Rows lie near named flat spaces through zero. A row that begins with a name and a colon came from that space; any other row is followed by the name of its block's space that it lies nearest.
j973j684: [-20  39   3  13 -10  38  -7   8   0   9  -6   0  -6 -16  16 -22   5  12
  -1  11 -24 -15  27   3   9  -5  12  -9  -8  17]
j474j599: [ -4 -32   5  -5 -12 -19 -18 -37  -6   6  -1 -14 -12  -2  18  29 -37 -30
  18   1  13  11  20  10  -7 -38  31  -8   0  13]
j789j55: [ -4   4  10   1 -16  10   3   5  13   5 -11  -5  -5   0  13   8  -9  -7
   4   5  -4 -20   5   4   1   7  -2   7  -2   2]
j789j55: [-11   8 -10  27 -48  -5  -3  22 -10  46  29   0  -8 -24  42  35 -40 -45
  36  -7   8  -3   7   5  24  -4  31   3 -17  29]
j532j242: [  7  34 -26   6 -25  -7 -12  27   5  28   7  21  22   8   5 -15  21 -13
  11  -5  25  -5  11  -7  27  12 -24  12 -10 -13]
j474j599: [  0  29 -28   0  -2  -3  -3  38 -20  27   5  19  34   2  -8  -5  25  11
  -2 -25  10   2   3 -17  28  27 -24   0  -3  -2]
j973j684: [ -9   6 -12  27 -10   1   0   8  -8  14   6  -4   4 -20  -1  19 -23  -6
   7   0 -21  -1   1   5  -7  -5  13  -4  -9  25]
j973j684: [  3 -20   5  -2  10 -15  -1 -22  -2   4  -2  -8  10   2  -5  19 -16  -1
  -3   0   1  -4  -3   3 -11  -6   3   6  12  -1]
j973j684: [-13  -4   1  23 -34  18  17  28  17 -28   1  -3 -54 -21   6  18 -28 -28
  21   4 -23  16 -12  11 -24  -8  26 -20 -32  32]
j711j779: [ -8   8  -1  -2  -8   3   1   4   9  -1  -4   9   0   2  -4   8   0  -7
   3  -7   1  -5   3  -2 -11   5  -3  -1   1   2]
j474j599: [  3 -37  17 -18  30 -14  -2 -30 -33  17  -4 -28  21   0  12  24 -19  19
 -13  -7  -2  -7   1  -2  14  -1  10   3  24   3]
j711j779: [ 17 -22  -2   0  32 -21  -9 -26 -32  14  19 -16  18  -3   4 -13   0  18
  -9   9   6  16  -4   0  22 -16  11   4  10  -6]
j474j599: [-11  -7  24  -5 -22  16   8  -7  29 -21 -12  -3 -36   2  13  13 -17 -21
   9   8  -4 -12   2  10 -23  -5  13  -2  -3   4]
j973j684: [-12  13  33 -20  11  35   0 -18   2 -10   5  -3 -26   1  29 -38  18  13
  -8  13  -1  -6  14   1  13  -7  21  -5  10  -8]
j711j779: [  8 -27  13 -11   5  -6   1 -15   3 -15 -12 -15 -12   7   3   6  -9   0
  -2   7   2   2  -2   5  -4  -8   2  -1   1  -5]
j711j779: [ -5 -13 -20  20 -23 -10  10  38 -19  14  -2 -10   1 -19   1  49 -34 -14
  15 -21 -15   7 -10  -2   4  12   5 -10 -20  33]
j532j242: [  3   4  -9  17   3 -16  21  14  10   2  39  25   3  -5 -21   9   1 -13
   4  -9   5   9 -42  -4 -20  18  -1  13   7  -5]
j474j599: [-17  -7   9 -15   2   8  -1  -9  -8  -9  -4   1 -14  -2   5  14  -7  -4
   2 -16  -2   9  10  -3 -10  -8  18 -18   5  13]
j789j55: [  1   9  -7  10 -26   6 -21  -6  12   1 -18  -8 -10  -1  13  -9  -8 -15
  13  19   1  -3  31  11   5 -26   3  -5 -20   6]
j532j242: [  1 -42  14 -15   1 -17   5 -14 -11  -2  -5 -18  -8   2  10  39 -29 -13
   5 -12   7   5  -7   2  -3  -4  14  -4   7   8]
j711j779: [ 32 -90  14 -10  20 -61   5 -36 -29  20  -1 -47  23   6  11  63 -54  -8
   0   0  16  -2 -27   8  14  -4   4  22  18  -5]
j789j55: [-12  19 -23   3 -13  12  -6  30  -9  -7 -15   8  -4  -6 -10   1   9   2
   4 -17 -10  16  16  -7   1   0  -4 -25 -21  19]
j789j55: [ 0  1 -3 -3  9 -1 -4 -6 -7  0  2  1  5  1 -4 -7  7  6 -4 -2  2  6  3 -2
  2 -4  1 -4  3 -2]
j532j242: [-19 -12  -4 -11   2   5  -4  -3 -19 -21   4   4 -28  -9  -2  13  -8 -10
   8 -22  -3  38   9  -4 -14 -22  31 -36  -7  25]
j711j779: [ -1 -44   1  -9  21 -21  -6 -28 -31  -5  -3 -21   0  -6  -4  31 -28   2
  -2 -11  -5  24   2   1  -9 -23  24 -18   7  18]
j474j599: [ -8  64 -19  16 -40  31  17  73  36  -3  -2  38  -6   2 -10 -22  35  -7
   7  -8  -3 -17 -10  -9   2  44 -36   6 -24  -6]
j532j242: [-28   8   0  -5  -7  20   1   8  -7 -11 -11   6 -17 -11  -2  19  -9  -3
   4 -21 -17  10  14  -4 -19  -5  18 -28  -5  28]
j711j779: [-25  15 -10   5 -14  23   1  22  -5 -16 -10   7 -23 -15  -6  11  -5  -4
   7 -18 -21  17  12  -3 -16  -6  16 -32 -17  32]
j532j242: [ 37 -38   3   6  17 -38  -2 -31  13  -4  -7 -20  20  16 -15   0  -8   4
  -9  30  11 -11 -20  12  -5  -6 -24  31   8 -30]
j789j55: [ 23 -41  33   7   5 -12  13 -33  27 -13  -9 -32 -13   6   9   8 -28  -3
  -5  40  -7 -28 -22  21 -13  -5  -2  30   8 -17]
j474j599: [ -1 -14  24  -9   2  10   9 -10  12 -11 -17 -16 -11   4   8   8 -10   6
  -7   9  -9 -20  -2   6  -7   6  -1   6   6  -3]
j532j242: [  1 -47  11 -27   6 -14  -3 -29   8 -45 -28 -11 -29  15 -15  23 -15 -13
   1  -7   7  24   4   5 -34 -26   9 -22  -1   1]
j973j684: [ -9   7  15  -8  25  11  -9 -33  -9   9   3  -4  12  -1   7 -15   5  20
 -14   8  -7 -11  16   0   1 -11  12   2  21  -3]
j532j242: [  5  -1   5  -1  -9  -9  12  14  -2  23  23   5   7   1  17  10  -3 -11
   7  -7  17  -9 -18  -4  20  22  -2  18   7  -9]
j973j684: [ -2 -25   8  -5   3  -2  13  -7  14 -44   3   3 -40   1 -17   6  -7 -13
   4  -2  -3  28 -20   4 -36 -13  16 -17  -6   4]
j474j599: [-14  26 -10  24   2  28   4  20  -1 -14  -8   0  -9 -19 -15 -13   4  19
  -7   6 -39   3   4   2 -14  -1   4 -17 -16  23]
j789j55: [  1 -10  14  -5  18  -3 -11 -34 -19  24   9 -16  15  -4  22  -4  -9  10
  -6  10   3  -9  13   3  18 -14  17   8  18  -2]
j789j55: [-16  23 -15   4 -31  24   6  48  10 -15 -32   8 -14  -4 -10  13   3  -4
   6 -17 -18  -2  11  -5  -8  17 -16 -20 -26  21]
j532j242: [ -4 -43   3 -11   3 -24   8  -8 -23  -5  18  -5 -17  -6   4  42 -29 -22
  13 -25  11  32 -16  -3  -8 -10  30 -16   3  17]
j711j779: [ -9   1   8  -5  20   5  -2 -13 -28  18  22  -3   7 -11  16  -5   0  12
  -5  -6  -2   6   3  -5  17  -4  23  -4  14   8]
j973j684: [ 16 -56   9 -16  14 -15  17   5 -11 -40 -18 -26 -26   5 -11  21 -13   7
  -5  -6  -6  24 -26   1  -7   1  -2 -15 -10   3]
j474j599: [-14 -20  26   0  15  19   5 -33   6 -36  -7 -16 -38 -11  -1   2 -20   5
  -6  14 -28   8   2  12 -35 -28  34 -19   2  18]
j474j599: [-14 -14  12   7  11   2   9 -12 -22  16  20 -11  -1 -20  13  27 -29   1
   1  -8 -16   0  -8   1  -4  -3  33  -4  12  24]
j789j55: [  8 -27  20  -9  36  -8 -15 -57 -17   6  -8 -30  17   2   9  -8 -11  24
 -17  22  -6 -10  16   9   5 -26  13   7  22  -7]
j711j779: [ -4   3 -10  28   6   5   3  15 -36  26  24 -15   6 -30  14   3 -17  12
   2   1 -24   9  -5   0  25  -1  24  -7  -9  29]
j789j55: [ 1 -6 -1  1  3 -5  5  2 -2 -2  5  1  0 -1 -5  6 -2 -1  0 -4  0  4 -9 -1
 -5  3  1  0  1  1]
j973j684: [ 10 -43   9  13 -13 -23  28  20 -22  13  54 -11 -31 -21  32  35 -38 -34
  26 -10  12  27 -48   2  21   7  39   4  -9  16]
j532j242: [ 17  -2   2  -1   0  -7  -6  -8  13   3 -13  -7  13  13   0 -13   7   5
  -5  18   8 -16   3   5   9   2 -22  17   1 -20]
j711j779: [ 13 -24  20  -5  23 -18   2 -31 -17  30  22 -17  23   1  21   5 -13   8
  -7  10  11 -16 -12   2  22   3   9  26  27 -14]
j973j684: [ -4  60 -27   2   1  19 -20  22  -1  18 -12  24  36   8 -13 -45  48  26
 -12  -3   1 -11  30 -12  21  12 -33   0  -3 -12]
[ 10   8   6  -6  -7  -4  11  14   7  12  24  12   0   8  15 -13  15  -9
   5   0  23  -5 -18  -5  21  21  -8  19   5 -21] : j532j242
[-17   9  -4  -4   0  12   3  12 -18  -4  24  14 -21 -13   7  -5   6  -6
   8 -19   1  30   0  -8   3  -6  28 -24  -5  18] : j532j242
[-10   3   5  -6   9  29  -4   1 -11 -35  -8  -8 -38  -9   3 -32  14  16
  -4   6 -18  29  15   1   1 -22  22 -34 -18  15] : j711j779
[ -6  12  -3 -16 -25  -3   3  27   1  25   0  15  12  10  16  22   3 -18
  11 -27  25 -14   3 -12  20  28 -14   8   4  -5] : j474j599
[ 23 -17  24  -3  25   5  23   6  -2 -12  11 -19  -9   3   9 -30  16  28
 -17  22  -6  -8 -34   1  23  22 -10  18   5 -23] : j789j55
[ -9   8   0   8   0   6  10  13 -10  14  15   4   4 -11   4  10  -6   2
   1 -10  -9  -3  -9  -4   3  13   8   1   4  11] : j474j599
[-19   6  -6 -14  16   0  -5  -7 -16   7  -4  13  21   1 -16  19   3   9
  -8 -29  -3   4  10 -11 -15   4   2 -13  18  10] : j789j55
[ 23 -35   8  -4  40 -27  -3 -31 -31  22   2 -31  38   3   2   3  -8  30
 -20  12   0  -9 -10   1  24   1  -6  19  22 -13] : j474j599
[ 16 -14   9  -7  14   1 -16 -31   9 -18 -37 -26   3  13  -4 -24   5  21
 -15  31  -7 -12  21  11   1 -21 -15   3  -2 -15] : j532j242
[ 19 -32  12   2   6 -28  15  -6  -6  22  22 -14  13   1  13  23 -20  -8
   2   3  14 -11 -31   2  15  16   0  28  14 -12] : j532j242
[  9  22 -24  -4   5   8  -6  38 -16   1 -22   2  22   6 -13 -27  36  30
 -12  -8  -3   4  10 -13  30  19 -35  -8 -15  -6] : j973j684
[ 13 -27  14  -5  32   4 -13 -37 -13 -18 -31 -39   3   1  -1 -20  -3  36
 -22  30 -22  -4  17  11   6 -25   0  -5   1  -2] : j789j55
[ 13  50 -31  22  -2   4 -17  16   8  11  13  24  21   3 -14 -57  42  10
  -2  18   8   5  10  -3  17  -3 -23   9 -13 -19] : j532j242
[-18  35 -22   2 -26  21 -15  30  -8   9 -14  12  -2  -7   7  -6  10  -5
  11 -16  -3   7  33  -7  14  -3   0 -23 -21  19] : j789j55
[-25  28   5 -33   5  13  -9 -16  14  -9  -2  37   2  18 -12  -7  28  -5
  -4 -27  20   2  20 -13 -25   0  -1 -11  23 -11] : j711j779
[ 16 -16  22 -11  35   1   6 -23  -6  -8   1 -18   5   7   3 -27  14  31
 -21  20  -3  -8 -12   2  12   3  -5  13  16 -21] : j789j55
[ -4 -30  11  -6  32  -5 -12 -42 -27   2 -21 -32  17  -6  -2  19 -24  25
 -17   4 -22  -5  17   5  -7 -21  14  -8  16  15] : j789j55
[-24  53 -26  11 -27  26 -19  36 -22  38  -3  13  17 -16  20  -6   9   1
  11 -18  -7  -5  41 -10  33   4   4 -17 -16  26] : j532j242
[  4  -4  -6   6   1   5   2  22 -24  10 -10 -19   8 -10   8   3  -4  18
  -4  -2 -15  -2   2  -3  27  10  -5  -5 -11  12] : j973j684
[ -4  -7   1 -11   2   0  -5  -4  -9   3 -13  -6   5   3   4  10  -3   3
  -2  -9   1  -1  12  -3   5  -2   0  -6   3   4] : j474j599
[ 16 -11  14   1  14  -9 -10 -32  -5  13  18 -14   3   2  21 -25   1   4
  -2  27  12  -3   2   8  22 -18  11  16   9 -17] : j789j55
[  4  21 -18  -2   4 -15 -14  -8   9  15   0  23  35  15 -21  -9  21   0
  -4  -5  18  -7   9  -6  -6   4 -25  13  12 -19] : j973j684

Each name stands for a flat space through zero: a line, a plane or more. A row that begins with a name and a colon came from that space; any other row is followed by the name of the space it lies nearest, among the names in its block.
j40j821: [ -7  -9  19  12  24   6  -4  13 -17  38  20   3  23   0  -1  -3  12  25
  21 -23   8 -11  27 -37  18   4  -6   1  -9  10]
j894j796: [ 29  30 -13   3 -26 -20 -16  20   0   3   3  -4  -9 -21   0   4   4   5
  16 -15  -7  -1  -4   1   3   4 -14 -17  11  46]
j496j414: [  1   5 -18  -3   4  41   3 -10 -16  -1   0  21   0  -6  13  21   5 -10
 -17  11  16  -4  23  13  -3   2   2   6  -1   0]
j230j429: [ 11  -2 -14   2  -6  11   4   4 -24   4   7  11  15 -16  16   8 -15   0
 -11 -10  11   6   8 -14  -6 -12   3  16  -8   1]
j40j821: [ -1  15  -6   4 -14  -5  -1  13  -8  -7  -6   8   3 -30  21  -4  -5   3
  -2  -9   9  11  -7  -9  22  11  -2   9  -2  18]
j230j429: [ -4  -8  16  -9  18  -2   3  -5 -13 -21   3  -3  13  27 -31   5 -11  14
  20  -1  -7  -8 -16  17  -9 -17  11  -6   2  -1]
j713j485: [  3  -4  -6  10 -17 -16   0  10  24  21   4  -6 -10  -5  12  -5   3  -7
   1   3 -17  -5  17  -4   5   6  -1   1  -3   6]
j713j485: [  7   3  20  -4   4  -2  -3  10 -13   7   8 -25 -18 -10  -1  -4   2   9
   7  -9   1  11  -6 -15 -19 -16 -18   3  -3 -20]
j496j414: [  3   0  -9   1   2  -5   5 -14   8   2   0  10   9   9  -8   8  -8  -6
 -11  10   1  -4  -5   9 -14  -3   1   1   4   2]
j496j414: [ -2  -8  -6   0   9  17   7 -10 -11  -3  10   1  -5   2   2   5  -2   7
  -1  13 -14  -3  10  16  -3   2   4  17  -1   9]
j230j429: [-27  11 -19  -4  31  36  17 -13  -4   0  -9  52  27  10  -3  39   0 -18
 -22  22  43 -10  12   8  24   9  28   4   0 -18]
j40j821: [-17  16  24   3  17  -1  -4   6  -8   3  -2  -3  -6 -19   2  -6  18  18
  12  -6  13   6  -9 -13  21  18 -20  -3   4  11]
j894j796: [ -3   2 -37 -15  14  15   1  -6  -2 -34  -3  18  15  29 -19  -1 -12   4
  11  14 -10  -4 -23  20  53  25  60  12   2  14]
j894j796: [  1  -8  -3  -9  -7 -31  -5  36  12 -14   5 -29 -11  21 -16 -26  -6  10
  43 -13 -36   2 -20 -11  51   6  48  -2  -7  -3]
j894j796: [ 16  35 -21 -12  20 -26  12 -11  -7  -6   4  -5 -35  -2 -33  15  31  -7
  -2  16 -12   9 -33   8  -8   5 -17 -31  36  25]
j894j796: [ -3  10   8  -9  15   6  -6   7   8  -4   3  -7 -11  17 -22   8   5   6
  20   9  -1  -7  -7  12  11   2  13  -7   3  -9]
j40j821: [ -5  -9   3 -10 -20 -13   4  19   4 -42  -8 -23 -26   8  -2 -14  -8  -2
  23   3 -38   4 -13  31  18  -5  26   0  -3   2]
j40j821: [ -2 -14  -6   7  -2  15   0 -10  14  10  10   5   2  14   2   7  -8   3
   2  17 -19 -18  27  26  -6   3   8  16  -7  11]
j496j414: [-17  -6  13  -6  17  -2   4   5 -10 -18  -2 -13 -15   9 -12 -15  21  10
  20  -3 -17   2  -9   2  28  13   8 -12   6   6]
j713j485: [ -2  -3   9   3   3  13  -9 -17   2  -9   4   0   9   3  -3  -5 -13  21
   5   9  -7  -7  -3  23  -8   9  -7  20  -3  21]
j40j821: [  1   0  -1 -14  -2  13 -16  -9   7 -40 -11 -11 -11  27 -21 -14   5   8
  21   8 -19  -8 -17  40  16  16  18 -11   7  16]
j230j429: [  5   4 -66   4 -39 -28  16   5  14 -22 -27  37   8  -9  23  -3   9 -47
 -29  -2  -7   4   0   2  43  23  32 -28  15  35]
j496j414: [-24   8   5  10  30   4  10 -13  33  34   9  22   5  13 -13  27   5  -1
  -5  33  11 -19  16  10   5  14   1   9   2  -6]
j713j485: [  1  21  30 -10  35  14 -14 -30 -12  -9  -4   2   4  20 -44  13  24  16
   8   3  24 -10 -20  20 -35  -2 -37 -35  23  10]
j40j821: [ -9   0  31  10  13   6  -6 -28   7  18   3 -10  -6 -13   5  -9   9  17
 -14  10   7   3  -1   0 -35   9 -50  13   3   1]
j713j485: [-20 -14  18  11   1 -22  20 -15  13  -1  -3  12  18   2   0  10 -23  -2
 -14  13  -3  -5  -2  17 -28 -17 -11  13  -4  -2]
j496j414: [  0   2  -7 -21  18  14  -4  -8 -23 -35 -15  -5  -9  20 -21 -14  28  -5
   4  -8   6   9 -25  -2  21  11  14 -31  15  -8]
j40j821: [ 12 -14   7   2   4   4  -9 -13  -8  11   6  -7  14   9  -5 -11  -1   9
  -4 -12   3  -1   2 -14 -24  -7 -13  -1  -2  -3]
j496j414: [ -1  -9   0  -4  -3 -30   6  14   1  -3 -11  -6   8   9  -6 -15   4 -15
  -1 -21   7  11 -17 -35  11 -10  14 -23   1 -27]
j713j485: [ -3  21  31  16  -2  -3 -24  20  25  44   7  -5   3 -19   8   2   7  19
  20 -10  21 -11  19 -20   7  14 -28   1  -8   7]
j713j485: [  0 -10   3   8 -27 -33  21  44   0  27   3 -18 -25 -31  34  -1   4 -27
  -6 -19  -8  16  23 -43   0 -28  -3  -6 -11 -36]
j496j414: [ 17  -8  30  -1 -36   4 -25  39 -10 -16  14 -49 -24 -16  16 -22 -25  33
  47 -21 -38   1   8  16  -2 -16  -1  26 -23  12]
j894j796: [  9 -15   6  16 -37 -19   2  30   1  18   7 -20 -23 -23  29  -8  10  -7
  10 -18 -34  -5  42  -4  -9 -14 -19 -10  -7  19]
j496j414: [ 23  -9 -22  -4  -4 -18  -5 -11  10   3   9 -11  10  18 -13 -15 -22   4
  -4   1 -15   7 -25 -12  -8  -1  18  15   0  -5]
j894j796: [ -6 -18  45   7 -29   4 -16  31 -13  -8  -1 -34  -6 -29  35 -30 -17  23
  23 -31  -8  10  11 -12  -1 -13 -16  23 -28 -11]
j230j429: [-12  -1   4  -5   7  -9   5  10  -1 -13 -10  12  18  14 -12   4  -3  -6
   8  -8  13  -3 -10  -5  19  -5  21 -15  -1 -10]
j713j485: [ 16  -3 -27  -5 -21  23 -17  -8  13 -17 -11  12   9  22  -2   1  -5 -13
  -2   4  -1 -15  11  29   3   8  22 -10  -1  11]
j230j429: [ -1   5  12 -12  14 -15 -14   6 -15 -28 -13  -9  11  18 -28 -27  19  14
  27 -28   6   6 -37 -17  33  14  10 -34  12  10]
j894j796: [ -5  -8 -11   2   6  -5  12   5  16  16   6   0 -18  19 -10  11  21 -17
   4  13 -20 -14  24   7   7   0  13 -18   6  -4]
j496j414: [ -9   9  19  -3   3   1  -9  20  14   6  -6  -6  -5   6  -7   4   8  -2
  18  -5  14  -6   4  -6  15   0   6 -15  -4 -21]
j713j485: [ -3  19   1 -20  43   4   4 -16 -21 -13 -10  12  11  23 -40  11  21  -5
  -5  -4  38   8 -38 -18   1  -2   3 -35  21 -25]
j894j796: [-11   1   9   0   2  32  -5 -15 -12 -15  -6   8   5 -16  19  -3  -6  10
 -12   6  15   6   0  13  -1  11 -12  23  -6   2]
j894j796: [  1 -15  10  15 -21 -20   1  -6   0  12  -4  -1  20 -27  30 -21 -18   1
 -24 -17  10  16  -4 -30 -21  -6 -26  19 -10  -4]
j230j429: [ 14 -11  -8 -11   7  -9   8   2 -25 -16   7 -10  -1  18 -22   0  -1   0
  10  -9 -18   2 -11   0 -11 -22  13 -13   6  -1]
j713j485: [ 12  23   3   3  -2  -8 -15  21  41  43  15 -14 -20   3  -9  16  -2   1
  17  13   3 -10  10  -8   0   1   3   5  -5 -19]
j40j821: [-10  38 -28   0   8  43 -12  -8  34  13  -9  34 -17   3   1  33  32 -17
  -5  36  20 -24  30  37  36  45   8 -14  12  23]
j230j429: [ -8   0  12   0 -27 -24   1   9  47 -18 -10 -21 -34  11  -6   0  -8 -12
  15  25 -37 -10  -2  49  -8  -4   5  -4   0  -1]
j230j429: [-18   8  -9  -8  38   6  19 -11 -10   8  -5  15  -8   8 -13  11  35 -17
 -18  10  22   7  -5 -22  17  11   3 -23  16 -24]
j40j821: [ -8   9   1  -1  11  -7   1   4  26   5   7   5   6  18 -20  16 -18   7
  17  20  -4 -12  -8  17  14   3  24  14  -4  -3]
j496j414: [  1  31   0 -11  19  26 -15 -32  -6 -22 -18  15  -6   3 -20   8  31   0
 -11  11  28  -2 -20  25  -8  23 -28 -30  26  21]
j496j414: [ 12   3   0   5 -14   0  -7  -8  26   7  10   3   7  10  -9  20 -34   6
   4  21 -12 -17   7  38 -33 -14   0  22  -7  11]
j40j821: [ -3 -19 -26   2  -6  -1  21  21   6   6  13  14   7  21  -1  24 -19 -16
  11  10 -25 -19  32  15  19 -18  51   9 -12  -4]
j40j821: [  4  -9  -8 -11 -27  -1   5   0 -11 -45 -18 -16 -28  -6  12 -17   6 -17
  -8  -2 -23  14 -10  23  -5  -6   1 -13   5   0]
j230j429: [-12  -3  -4  20 -21  11   3   6  68  60   5   2 -31  -8  33  22   3 -32
 -23  39  -3 -18  60  11 -13   7  -7  20 -15 -35]
j894j796: [ -4  11   6 -11  21   5  -2  -6  -5  -8  -3  -3  -4   9 -18   1   8   4
   3   4  14   6 -23  -5   5   4   2  -7   7 -15]
j230j429: [ 20 -21  -7  -9 -11 -16  12  16 -18 -13  12 -15   1  22 -17   8 -23  -6
  15 -10 -29  -4   2   8 -23 -45  26  -5  -6 -13]
j894j796: [  3  -3  -2   1   1   5  11  -8 -12  -2   5   3  -9  -3   0  14   4  -5
  -8   8  -9  -3  12  16 -24 -13 -12  -3   6   8]
j713j485: [  4 -27 -14 -11   1  -2  27 -40 -25 -50  -8  -1 -14  25 -20   2   5 -17
 -22  18 -39   0 -10  53 -48 -24  -6 -19  21  16]
j713j485: [ -8  12   3  -4  18  10  10 -16  -2 -13   1  19   3  13 -23  32  -2   1
   1  23   2 -15   0  41 -16  -7  -3  -6  11  15]
j230j429: [  2   0   9  -5   8  15  -6  -7   1  -5   7 -10 -10  11 -12   6  -3  10
  10  12  -9  -7   1  23 -13  -4  -1   7  -1  -1]
[ -7  -5  36  -2  -6 -33  -1  17 -25 -21 -15 -30 -13 -21   5 -37  24   7
  12 -38  -3  23 -25 -32   3  -6 -31 -31   7   0] : j496j414
[-21  -5   7   3   5  26  14   7 -21  -8  -2  12 -10 -13  17  16  14  -4
   0   4  -1  -7  32  18   9  -2  -4  -1  -3   8] : j496j414
[-18   9   3 -11  24  17  13 -12 -19 -33  -7  23  16  10 -18  23 -12   4
   0  14  16  -2 -18  27   6  -5  16   5   4   0] : j230j429
[ 14  -6 -44  -4 -13  20  -2   9  -2  -8   0  24  16  23  -2  14  -6 -16
   5   0  -8 -18  25  15  27   2  47  -8  -4  15] : j40j821
[  3  15  22  12 -12  -9 -17  18  13  32   5 -19 -14 -33  22 -14   8  12
   6 -13  11   9   6 -30   1  11 -33   8  -7  -1] : j40j821
[ -4  10  -1  -9  -3   7  -4  -4   2 -25 -14  -5 -21   0  -2  -5  16  -7
   0   7  -2   4 -11  19   8  12  -3 -15  10   4] : j40j821
[-17   0   2  -7  24  15   3  -9  -3 -21  -7  27  32  32 -28  18 -10   4
  11   7  16 -17  -7  22  16   0  29  -7   0   0] : j230j429
[ 31   8 -14  -7 -48  33 -52  49  29   4  -3 -20  -8   9  17 -14 -11   0
  39 -22   1 -14  28   0  41  13  42   1 -27 -11] : j230j429
[-30  17 -10   0  44  33  23 -29   6  27  -1  30 -18  -8   5  32  33 -21
 -40  41  33   2  16  -2   4  22 -13   4  12 -27] : j230j429
[ 14  11 -16   6 -16 -27   2   4   3   6   1  -2  -9 -18   7  -6   7  -5
  -5  -6 -12   7  -8 -10   0   7 -14  -9  11  28] : j894j796
[ -6   3  -7  10 -19 -15  -1   3  22   4 -11   8   2 -11  16  -8   2 -10
  -9   1   0   0   3  -1  13  15  -3  -3   1  13] : j230j429
[  1  14  -2 -13   3  -1  -8 -11   7 -30 -14  -2  -5  11 -18  -4  -1   0
   2   9   4   5 -33  20   3   8   6  -9  10   0] : j40j821
[-27  -8  29  17  25 -34  12 -37  29  14   2  10  25  11 -20  -3 -11  18
  -9  21  -4  -8 -20  11 -23  10 -28  13   8  17] : j713j485
[-11  -4  49   6  15  10 -24 -31   2  -5  -5   1  41   5 -12 -15 -23  37
   3  -7  30  -3 -24   5 -32   2 -34  18  -8   2] : j713j485
[-10  -9   7  -5  21  -5  10 -22  -9 -22   1   7  19  19 -23   2 -16  12
   0   9  -4  -1 -25  16  -9  -6   8   9   4   3] : j40j821
[ 12 -27  12 -15  -7 -25   9  30 -39 -34   8 -31   5  17 -17 -17 -23  10
  32 -33 -29  11 -21 -14  -1 -44  31  -4 -11 -18] : j894j796
[ -4 -14 -11   1   3  20  17  -6 -18  -1   6  14   2  -2  12  17  -5  -9
 -15   9  -3  -3  23  11 -11 -13   6  12  -5  -4] : j496j414
[ -2   4  54   6   7  11 -17 -10  -1   6  11 -19   4 -10  -6   3 -21  37
  15   2   7  -5  -3  19 -48 -16 -44  25 -10   1] : j713j485
[  3   4  -6   8   8 -14   4 -21  17  23   4  11  13   0  -5   6  -6  -2
 -21  12  10   0  -8  -9 -21   3 -15   8   6   0] : j496j414
[-13  -6  14  -2  34 -22  23 -33  21  13   8  -2   0  23 -31  15 -12  -2
 -19  33  -1   1 -25   7 -42 -16  -9  12   8 -33] : j894j796
[ -5   9  14  11   6  -4 -15  -1   2  29  -4  -4   3 -26  19 -26  25  10
  -8 -19  25  13  -3 -48  17  29 -32  -4   2   3] : j230j429
[  1  -4  -5  -7   4 -10  -2   3   6 -11  -5  -5  -2  25 -21  -7  12  -6
  14  -4 -11  -6  -7   4  13   3  17 -25   8   0] : j230j429
[-20 -43  -4 -14  36  -4  40 -12  -8 -14  11  -7  -7  53 -34  10  -3 -15
   1  23 -36  -7   2  16  -7 -30  45   0   0 -45] : j894j796
[ -9   2  13  -2  25 -23  -2 -10  19   7   4 -14  -4  19 -27 -15  10  15
  13   8 -10   0 -27  -8  12  17   0  -4   9  -1] : j496j414
